Below is a small trained network, with its code and all its weights. Each question gives an input and a class and asks what happens when units are switched off, that is, made to give their printed mean instead of their output.

import numpy as np


def w(rows, s, z=0):
    codes = np.array(rows[::2]) - 128.0
    scale = np.full(codes.shape[1], s)
    scale[-1] = z or s
    return codes * scale


def norm(h):
    return h / np.sqrt((h * h).mean(-1, keepdims=True) + 1e-5)


def f(y):
    return y / 2 * (1 + np.tanh(0.7978845608 * (y + 0.044715 * y**3)))


def log_softmax(a):
    a = a - a.max(-1, keepdims=True)
    return a - np.log(np.exp(a).sum(-1, keepdims=True))


def net(x, mask):
    res = np.array(x, float).reshape(1, 5) / 4 @ E
    u = 0
    for l in range(3):
        y = f(norm(res) @ A[l][:, :-1].T + A[l][:, -1])
        res = res + np.where(mask[u : u + 8], y, B[l][:, -1]) @ B[l][:, :-1]
        u += 8
    return log_softmax(norm(res)[-1] @ U[:, :-1].T + U[:, -1])


A, B = {}, {}
E = w([
[32,127,114,93,128,134],'x0',
[104,89,139,141,119,201],'x1',
[65,171,83,170,143,151],'x2',
[103,125,211,132,120,112],'x3',
[150,96,111,120,117,9],'x4',
],0.011)
A[0] = w([
[121,101,224,53,45,68,254],'0.n0',
[194,234,74,165,252,78,153],'0.n1',
[138,99,184,30,114,177,5],'0.n2',
[108,118,118,3,116,198,138],'0.n3',
[95,74,155,184,41,98,169],'0.n4',
[177,145,57,160,137,115,18],'0.n5',
[185,173,45,138,106,106,26],'0.n6',
[203,112,46,158,118,131,137],'0.n7',
],0.0081,0.0023)
B[0] = w([
[127,127,158,181,188,125,255],'0.n0',
[88,112,101,117,50,155,216],'0.n1',
[133,2,209,96,104,171,154],'0.n2',
[114,123,228,77,149,118,177],'0.n3',
[156,89,100,119,198,46,170],'0.n4',
[129,134,133,41,118,246,151],'0.n5',
[142,61,172,40,79,203,163],'0.n6',
[193,61,124,42,102,158,189],'0.n7',
],0.0084,0.0055)
A[1] = w([
[183,127,108,255,134,229,210],'1.n0',
[28,194,176,172,81,146,211],'1.n1',
[77,114,116,112,145,185,188],'1.n2',
[174,65,54,127,72,197,226],'1.n3',
[131,132,146,135,136,92,105],'1.n4',
[137,138,82,234,142,134,2],'1.n5',
[121,33,117,238,190,130,162],'1.n6',
[197,82,172,92,72,98,127],'1.n7',
],0.0069,0.0022)
B[1] = w([
[159,230,86,95,42,40,207],'1.n0',
[169,152,247,192,30,156,227],'1.n1',
[160,144,172,50,84,115,198],'1.n2',
[143,169,2,50,128,66,253],'1.n3',
[98,121,94,167,160,107,134],'1.n4',
[186,95,108,124,18,108,114],'1.n5',
[195,145,84,198,103,82,198],'1.n6',
[105,169,87,104,223,88,217],'1.n7',
],0.0072,0.0042)
A[2] = w([
[133,137,160,128,91,76,253],'2.n0',
[80,189,93,171,254,220,128],'2.n1',
[167,157,106,199,81,161,11],'2.n2',
[61,62,190,60,109,86,186],'2.n3',
[109,100,83,55,141,189,115],'2.n4',
[118,98,72,117,115,178,192],'2.n5',
[6,146,98,201,121,164,88],'2.n6',
[163,64,64,188,162,106,11],'2.n7',
],0.008,0.0027)
B[2] = w([
[44,122,20,123,251,179,252],'2.n0',
[213,144,210,115,78,136,116],'2.n1',
[135,206,123,126,63,162,131],'2.n2',
[131,116,182,165,189,98,247],'2.n3',
[124,119,132,89,101,61,227],'2.n4',
[234,62,201,2,74,137,191],'2.n5',
[128,131,109,204,98,80,184],'2.n6',
[201,69,175,139,80,38,152],'2.n7',
],0.007,0.0033)
U = w([
[63,152,141,229,137,136,133],'0',
[76,58,254,85,150,145,14],'1',
[178,56,150,172,216,89,253],'2',
[191,242,82,221,35,212,16],'3',
[176,99,41,1,97,156,154],'4',
],0.0082,0.0027)

Each question gives the input, the list of numbers given to net, and the class t.
The units are the neurons (one row each of A and B). Each row of codes is followed by its name. A weight is (code - 128) times the scale printed after its matrix; where a second scale follows, it is the last column's (A, B and U).
mask holds one flag per neuron, layer by layer. A switched-off neuron (its flag False) gives its mean, the last column of its row in B, instead of its output. The means were averaged over made-up inputs and are rounded, as every weight is.
A unit's drop is (log p(t) with every unit on - log p(t) with that unit switched off) / (log p(t) with every unit on - log p(t) with every unit switched off).
The circuit of an input: a set's keep is (log p(t) with only the set's units on - log p(t) with every unit switched off) / (log p(t) with every unit on - log p(t) with every unit switched off). Starting from the 12 units with the biggest drops (on a tie, the unit counted first), units are removed one at a time, each time the one whose removal leaves the highest keep (on an exact tie, the one counted first), for as long as the keep stays at least 0.8.
units of the circuit, in order: the units of the circuit, biggest drop first
top k neurons: the k neurons with the biggest drops, biggest first
k most important neurons of layer l: the k neurons of layer l with the biggest drops, biggest first
drop when u is switched off: that unit's drop, to one decimal
input [0,5,2,0,2], class 3: units of the circuit, in order	(1.n6; 2.n2)
input [-5,-5,7,-4,-7], class 4: units of the circuit, in order	(1.n3; 0.n6; 2.n5; 0.n1)
input [-1,2,-2,8,-1], class 2: units of the circuit, in order	(0.n4; 1.n6; 0.n0)
input [-2,2,6,-4,-3], class 4: units of the circuit, in order	(2.n5)
input [6,2,3,-4,-1], class 1: 2 most important neurons of layer 0	(0.n3; 0.n0)
input [8,-7,-1,-5,-7], class 1: units of the circuit, in order	(0.n3; 1.n3)
input [-3,-4,6,4,4], class 0: 2 most important neurons of layer 0	(0.n1; 0.n7)
input [-7,4,6,4,3], class 3: 2 most important neurons of layer 1	(1.n0; 1.n6)
input [0,-7,4,3,4], class 0: 2 most important neurons of layer 0	(0.n1; 0.n7)
input [-5,-7,-2,4,-4], class 3: top 4 neurons	(0.n3; 0.n4; 0.n1; 0.n7)
input [8,8,6,-6,-6], class 3: 2 most important neurons of layer 2	(2.n6; 2.n1)
input [1,-1,0,7,-3], class 0: top 2 neurons	(0.n7; 2.n5)
input [8,-8,5,-2,1], class 0: top 2 neurons	(1.n3; 0.n7)
input [3,8,8,-4,3], class 3: most important neuron of layer 1	(1.n1)
input [8,2,-3,-5,-7], class 1: drop when 0.n3 is switched off	0.5
input [2,-2,-8,-3,3], class 2: drop when 0.n0 is switched off	0.2
input [-5,-7,5,-1,-3], class 4: drop when 2.n1 is switched off	0.0
input [6,-3,-7,-5,3], class 2: drop when 1.n3 is switched off	0.1
